Here is a tiny trained network, its code and every weight. The questions are about switching its units off for an input and a target symbol, where a switched-off unit gives its printed mean instead of its output.

import numpy as np


def w(rows, s, z=0):
    codes = np.array(rows[::2]) - 128.0
    scale = np.full(codes.shape[1], s)
    scale[-1] = z or s
    return codes * scale


def f(y):
    return np.maximum(y, 0)


def softmax(a):
    e = np.exp(a - a.max(-1, keepdims=True))
    return e / e.sum(-1, keepdims=True)


def log_softmax(a):
    a = a - a.max(-1, keepdims=True)
    return a - np.log(np.exp(a).sum(-1, keepdims=True))


def net(x, mask):
    ids = ['αβγδζηθλμξπτφψω'.index(c) for c in x.split()]
    T = len(ids)
    res = E[ids] + P[:T]
    u = 0
    for l in range(3):
        r = res
        for j in range(2):
            rows = slice(3 * j, 3 * j + 3)
            q, k, v = (r @ M[l][rows].T for M in (Q, K, V))
            z = softmax(np.where(np.tri(T) > 0, q @ k.T / 3**0.5, -1e9)) @ v
            o = O[l][rows]
            res = res + np.where(mask[u + j], z, o[:, -1]) @ o[:, :-1]
        u += 2
        y = f(res @ A[l][:, :-1].T + A[l][:, -1])
        res = res + np.where(mask[u : u + 4], y, B[l][:, -1]) @ B[l][:, :-1]
        u += 4
    return log_softmax(res[-1] @ U[:, :-1].T + U[:, -1])


Q, K, V, O, A, B = {}, {}, {}, {}, {}, {}
E = w([
[66,131,207],'α',
[85,167,177],'β',
[126,186,83],'γ',
[218,157,169],'δ',
[114,196,122],'ζ',
[100,139,153],'η',
[115,3,56],'θ',
[115,217,76],'λ',
[75,87,176],'μ',
[115,207,98],'ξ',
[108,111,120],'π',
[171,85,53],'τ',
[131,193,29],'φ',
[157,106,211],'ψ',
[136,84,114],'ω',
],0.019)
P = w([
[218,150,138],'0',
[95,50,82],'1',
[229,138,134],'2',
[83,38,80],'3',
[250,129,129],'4',
[77,39,73],'5',
[255,113,129],'6',
[75,37,72],'7',
[254,115,125],'8',
],0.0072)
Q[0] = w([
[164,83,161],'L0H0',
[185,128,189],'L0H0',
[49,4,136],'L0H0',
[39,105,29],'L0H1',
[84,68,149],'L0H1',
[82,146,34],'L0H1',
],0.011)
K[0] = w([
[96,156,254],'L0H0',
[95,188,183],'L0H0',
[233,7,153],'L0H0',
[228,51,155],'L0H1',
[37,114,114],'L0H1',
[224,49,112],'L0H1',
],0.0096)
V[0] = w([
[31,197,136],'L0H0',
[255,159,186],'L0H0',
[177,190,61],'L0H0',
[152,109,41],'L0H1',
[49,184,171],'L0H1',
[232,137,145],'L0H1',
],0.0052)
O[0] = w([
[205,157,181,81],'L0H0',
[197,168,97,139],'L0H0',
[119,200,119,253],'L0H0',
[151,65,155,236],'L0H1',
[253,117,78,11],'L0H1',
[122,64,175,202],'L0H1',
],0.0059,0.0022)
A[0] = w([
[127,196,248,1],'L0N0',
[64,123,43,141],'L0N1',
[232,136,220,127],'L0N2',
[2,162,210,112],'L0N3',
],0.0096,0.0036)
B[0] = w([
[252,83,109,170],'L0N0',
[99,154,116,254],'L0N1',
[70,129,168,247],'L0N2',
[132,98,76,197],'L0N3',
],0.015,0.0049)
Q[1] = w([
[2,174,184],'L1H0',
[212,123,212],'L1H0',
[117,110,67],'L1H0',
[154,166,156],'L1H1',
[90,64,138],'L1H1',
[20,66,70],'L1H1',
],0.0073)
K[1] = w([
[30,205,136],'L1H0',
[162,105,25],'L1H0',
[128,61,160],'L1H0',
[144,138,13],'L1H1',
[192,113,102],'L1H1',
[160,3,59],'L1H1',
],0.0078)
V[1] = w([
[162,53,170],'L1H0',
[240,128,191],'L1H0',
[255,70,67],'L1H0',
[148,95,177],'L1H1',
[240,66,51],'L1H1',
[120,89,236],'L1H1',
],0.0076)
O[1] = w([
[109,96,133,106],'L1H0',
[102,154,177,107],'L1H0',
[190,146,41,132],'L1H0',
[92,24,156,59],'L1H1',
[162,80,3,163],'L1H1',
[150,200,225,5],'L1H1',
],0.0047,0.0028)
A[1] = w([
[42,119,134,159],'L1N0',
[188,99,178,2],'L1N1',
[254,89,134,196],'L1N2',
[96,165,107,66],'L1N3',
],0.0095,0.0051)
B[1] = w([
[128,164,229,248],'L1N0',
[186,2,64,162],'L1N1',
[142,146,225,253],'L1N2',
[64,46,83,172],'L1N3',
],0.0076,0.0051)
Q[2] = w([
[254,54,131],'L2H0',
[115,160,114],'L2H0',
[158,180,98],'L2H0',
[179,150,171],'L2H1',
[140,239,150],'L2H1',
[205,129,50],'L2H1',
],0.0074)
K[2] = w([
[170,165,136],'L2H0',
[176,129,164],'L2H0',
[176,254,122],'L2H0',
[131,179,196],'L2H1',
[155,189,180],'L2H1',
[76,217,80],'L2H1',
],0.0078)
V[2] = w([
[152,97,104],'L2H0',
[130,119,102],'L2H0',
[162,180,94],'L2H0',
[128,254,170],'L2H1',
[159,187,69],'L2H1',
[145,175,72],'L2H1',
],0.0082)
O[2] = w([
[138,145,158,119],'L2H0',
[154,112,254,125],'L2H0',
[115,110,197,60],'L2H0',
[145,103,100,53],'L2H1',
[58,99,76,7],'L2H1',
[199,179,154,20],'L2H1',
],0.0056,0.0021)
A[2] = w([
[74,90,73,103],'L2N0',
[132,2,149,83],'L2N1',
[84,117,156,201],'L2N2',
[169,90,112,254],'L2N3',
],0.015,0.0077)
B[2] = w([
[247,84,185,238],'L2N0',
[169,203,82,254],'L2N1',
[78,187,144,236],'L2N2',
[64,78,113,248],'L2N3',
],0.014,0.008)
U = w([
[167,151,71,101],'α',
[209,118,81,48],'β',
[85,37,47,190],'γ',
[98,153,59,145],'δ',
[176,227,84,1],'ζ',
[175,8,201,179],'η',
[150,140,10,119],'θ',
[84,102,91,188],'λ',
[59,215,127,84],'μ',
[200,160,202,31],'ξ',
[45,73,101,206],'π',
[105,199,24,102],'τ',
[134,125,138,228],'φ',
[121,174,67,139],'ψ',
[55,106,204,163],'ω',
],0.011,0.006)

Each question gives the input, a string of symbols that net reads in full, and the target symbol t.
The units are the heads (3 rows each of Q, K, V and O) and the neurons (one row each of A and B). Each row of codes is followed by its name. A weight is (code - 128) times the scale printed after its matrix; where a second scale follows, it is the last column's (O, A, B and U).
mask holds one flag per unit, layer by layer, with each layer's heads first. A switched-off unit (its flag False) gives its mean, the last column of its rows in O or B, instead of its output. The means were averaged over made-up inputs and are rounded, as every weight is.
A unit's drop is (log p(t) with every unit on - log p(t) with that unit switched off) / (log p(t) with every unit on - log p(t) with every unit switched off).
The circuit of an input: a set's keep is (log p(t) with only the set's units on - log p(t) with every unit switched off) / (log p(t) with every unit on - log p(t) with every unit switched off). Starting from the 12 units with the biggest drops (on a tie, the unit counted first), units are removed one at a time, each time the one whose removal leaves the highest keep (on an exact tie, the one counted first), for as long as the keep stays at least 0.8.
circuit, biggest first: the units of the circuit, biggest drop first
unit that matters most: the unit with the biggest drop
k most important neurons: the k neurons with the biggest drops, biggest first
k most important neurons of layer l: the k neurons of layer l with the biggest drops, biggest first
which heads matter: for each layer, one digit per head in row order, 1 if its drop is at least 0.15 and else 0, layers parted by /
input α π μ ξ ψ ξ, target μ: 3 most important neurons -> [L0N2; L1N0; L2N2]
input φ ψ τ ψ λ δ λ ζ, target ω: which heads matter -> 01 / 11 / 00
input θ α φ α β, target η: 3 most important neurons of layer 2 -> [L2N2; L2N1; L2N3]
input ψ φ ω ξ ψ π, target ω: circuit, biggest first -> [L0N0; L1N0; L2N2]
input δ ξ ω μ δ π, target ω: circuit, biggest first -> [L1N0; L0N0]
input τ λ φ φ, target η: circuit, biggest first -> [L2N0; L2N1; L1H1]
input τ π α γ, target η: which heads matter -> 01 / 00 / 00
input ω δ φ ω τ ζ, target η: circuit, biggest first -> [L2N0; L0N3; L2N1; L0H1]
input α δ ψ γ, target μ: 4 most important neurons -> [L0N2; L1N0; L1N1; L2N2]
input τ ζ τ φ γ ζ ζ α, target η: which heads matter -> 10 / 01 / 00
input τ φ ζ η, target η: 2 most important neurons of layer 0 -> [L0N3; L0N2]
input δ ξ ψ τ π δ, target ω: circuit, biggest first -> [L0N2; L2N0; L1H1]
input π π β δ μ δ δ φ, target ω: 2 most important neurons -> [L2N1; L1N0]
input μ γ ζ ξ ω π η, target ω: 3 most important neurons -> [L2N1; L2N0; L0N3]
input θ ζ π τ δ ζ, target ω: which heads matter -> 11 / 10 / 01
input γ α τ φ φ π, target η: 3 most important neurons -> [L2N0; L0N2; L1N2]
input δ θ π ω τ η, target η: circuit, biggest first -> [L2N0; L0N3]
input τ ψ β ψ, target μ: circuit, biggest first -> [L2N0; L2N1; L2N2]
input θ β δ β μ ξ, target ω: 3 most important neurons of layer 2 -> [L2N1; L2N2; L2N0]
input ω μ μ φ π λ ψ, target ζ: 2 most important neurons -> [L2N1; L0N2]
input α ζ μ, target μ: unit that matters most -> L2N0
input φ τ ζ ζ τ π, target η: 3 most important neurons -> [L2N0; L0N3; L0N2]
